Below are the code and all the weights of a small trained network. Each question names an input and a class and asks about switching units off, where a switched-off unit gives its printed mean instead of its output.

import numpy as np


def w(rows, s, z=0):
    codes = np.array(rows[::2]) - 128.0
    scale = np.full(codes.shape[1], s)
    scale[-1] = z or s
    return codes * scale


def norm(h):
    return h / np.sqrt((h * h).mean(-1, keepdims=True) + 1e-5)


def f(y):
    return y / 2 * (1 + np.tanh(0.7978845608 * (y + 0.044715 * y**3)))


def log_softmax(a):
    a = a - a.max(-1, keepdims=True)
    return a - np.log(np.exp(a).sum(-1, keepdims=True))


def net(x, mask):
    res = np.array(x, float).reshape(1, 5) / 4 @ E
    u = 0
    for l in range(4):
        y = f(norm(res) @ A[l][:, :-1].T + A[l][:, -1])
        res = res + np.where(mask[u : u + 7], y, B[l][:, -1]) @ B[l][:, :-1]
        u += 7
    return log_softmax(norm(res)[-1] @ U[:, :-1].T + U[:, -1])


A, B = {}, {}
E = w([
[255,81,188,117,83,132],'x0',
[130,139,101,161,58,74],'x1',
[124,152,216,130,177,19],'x2',
[128,130,128,125,128,128],'x3',
[127,130,130,129,127,128],'x4',
],0.0031)
A[0] = w([
[113,110,49,132,114,196,6],'L0N1',
[148,154,153,141,159,170,119],'L0N2',
[104,62,147,135,136,209,80],'L0N3',
[68,99,2,176,165,152,59],'L0N4',
[109,148,102,159,56,79,169],'L0N5',
[197,87,121,88,95,193,102],'L0N6',
[27,213,138,145,238,37,63],'L0N7',
],0.0046,0.0021)
B[0] = w([
[109,158,253,149,144,4,151],'L0N1',
[172,137,101,92,139,197,131],'L0N2',
[109,179,97,167,207,111,142],'L0N3',
[144,230,229,67,89,95,184],'L0N4',
[96,70,92,152,74,81,170],'L0N5',
[211,157,79,225,205,217,178],'L0N6',
[117,34,4,133,152,161,252],'L0N7',
],0.0035,0.0036)
A[1] = w([
[127,133,83,144,200,204,197],'L1N1',
[120,215,170,46,162,255,41],'L1N2',
[72,250,125,142,85,100,5],'L1N3',
[31,201,12,93,151,190,38],'L1N4',
[141,126,123,239,84,125,131],'L1N5',
[100,199,84,83,245,197,87],'L1N6',
[209,130,223,67,204,172,74],'L1N7',
],0.004,0.0014)
B[1] = w([
[148,136,133,46,152,105,238],'L1N1',
[49,199,187,179,176,71,188],'L1N2',
[135,90,182,75,84,183,142],'L1N3',
[199,109,211,147,95,113,254],'L1N4',
[169,137,28,119,132,132,169],'L1N5',
[152,115,166,83,163,93,242],'L1N6',
[4,63,142,197,105,164,204],'L1N7',
],0.0047,0.0021)
A[2] = w([
[84,108,240,121,147,161,5],'L2N1',
[109,158,171,165,15,108,60],'L2N2',
[207,104,97,198,53,92,87],'L2N3',
[132,192,115,98,15,170,51],'L2N4',
[149,121,141,125,45,22,109],'L2N5',
[106,117,140,146,253,106,74],'L2N6',
[40,34,178,178,110,137,31],'L2N7',
],0.0053,0.0014)
B[2] = w([
[243,141,67,213,31,3,195],'L2N1',
[138,95,146,41,185,216,185],'L2N2',
[118,201,159,58,144,57,254],'L2N3',
[135,11,96,73,61,199,164],'L2N4',
[94,198,194,179,176,218,233],'L2N5',
[221,111,124,76,55,225,246],'L2N6',
[244,44,161,200,78,87,166],'L2N7',
],0.004,0.0023)
A[3] = w([
[143,232,208,115,106,75,64],'L3N1',
[183,144,2,140,39,94,2],'L3N2',
[89,133,109,67,94,213,89],'L3N3',
[179,114,154,117,160,227,139],'L3N4',
[172,87,172,82,106,150,91],'L3N5',
[115,63,47,188,85,203,93],'L3N6',
[40,115,58,240,127,38,39],'L3N7',
],0.0053,0.0026)
B[3] = w([
[82,169,180,84,191,112,227],'L3N1',
[195,180,100,94,67,89,160],'L3N2',
[146,73,153,169,95,154,172],'L3N3',
[53,140,82,170,118,137,254],'L3N4',
[61,144,111,124,119,82,181],'L3N5',
[82,214,254,97,192,100,177],'L3N6',
[27,165,67,199,66,88,193],'L3N7',
],0.0061,0.0022)
U = w([
[113,202,230,73,193,88,249],'0',
[121,7,63,51,196,125,107],'1',
[75,67,175,89,34,220,62],'2',
[38,147,39,164,87,54,88],'3',
[139,160,84,209,208,248,12],'4',
[193,42,182,204,112,80,126],'5',
[212,201,61,87,69,126,152],'6',
],0.013,0.0016)

Each question gives the input, the list of numbers given to net, and the class t.
The units are the neurons (one row each of A and B). Each row of codes is followed by its name. A weight is (code - 128) times the scale printed after its matrix; where a second scale follows, it is the last column's (A, B and U).
mask holds one flag per neuron, layer by layer. A switched-off neuron (its flag False) gives its mean, the last column of its row in B, instead of its output. The means were averaged over made-up inputs and are rounded, as every weight is.
A unit's drop is (log p(t) with every unit on - log p(t) with that unit switched off) / (log p(t) with every unit on - log p(t) with every unit switched off).
The circuit of an input: a set's keep is (log p(t) with only the set's units on - log p(t) with every unit switched off) / (log p(t) with every unit on - log p(t) with every unit switched off). Starting from the 12 units with the biggest drops (on a tie, the unit counted first), units are removed one at a time, each time the one whose removal leaves the highest keep (on an exact tie, the one counted first), for as long as the keep stays at least 0.8.
units of the circuit, in order: the units of the circuit, biggest drop first
top k neurons: the k neurons with the biggest drops, biggest first
top k neurons in layer l: the k neurons of layer l with the biggest drops, biggest first
drop of u: that unit's drop, to one decimal
input [-5,0,0,0,6], class 0: top 4 neurons : L1N4; L1N7; L0N4; L2N6
input [-7,1,8,4,-2], class 3: top 3 neurons : L3N7; L2N2; L0N6
input [4,-3,-7,-3,-4], class 4: units of the circuit, in order : L0N6
input [4,8,0,-1,-8], class 6: top 4 neurons : L1N5; L0N1; L1N2; L0N4
input [2,-1,1,2,-5], class 5: units of the circuit, in order : L1N7; L2N7
input [-2,1,4,-2,-2], class 3: top 2 neurons : L2N2; L3N7
input [1,-1,5,0,-5], class 5: top 3 neurons : L2N7; L1N5; L0N6
input [-8,-2,1,-7,2], class 1: top 2 neurons : L0N7; L1N7
input [4,0,-1,3,2], class 4: top 2 neurons : L0N6; L2N1
input [-8,1,0,4,6], class 2: top 3 neurons in layer 2 : L2N3; L2N1; L2N5
input [3,-1,1,-5,-8], class 5: top 2 neurons : L1N7; L0N7
input [0,8,8,4,1], class 3: top 3 neurons in layer 0 : L0N4; L0N7; L0N5
input [4,0,-5,-6,7], class 4: top 3 neurons : L0N6; L2N1; L0N5
input [-5,0,-8,-4,-3], class 0: top 2 neurons in layer 0 : L0N4; L0N1
input [-8,0,3,-7,2], class 1: top neuron in layer 0 : L0N7
input [8,1,-1,-5,5], class 6: top 3 neurons : L2N5; L2N3; L0N6
input [3,-1,-6,-8,2], class 4: drop of L2N7 : 0.0
input [-4,-1,-7,7,1], class 0: drop of L1N2 : 0.2
input [7,-8,5,-4,5], class 5: drop of L1N7 : 0.4
input [-6,1,6,-3,-2], class 3: units of the circuit, in order : L3N7
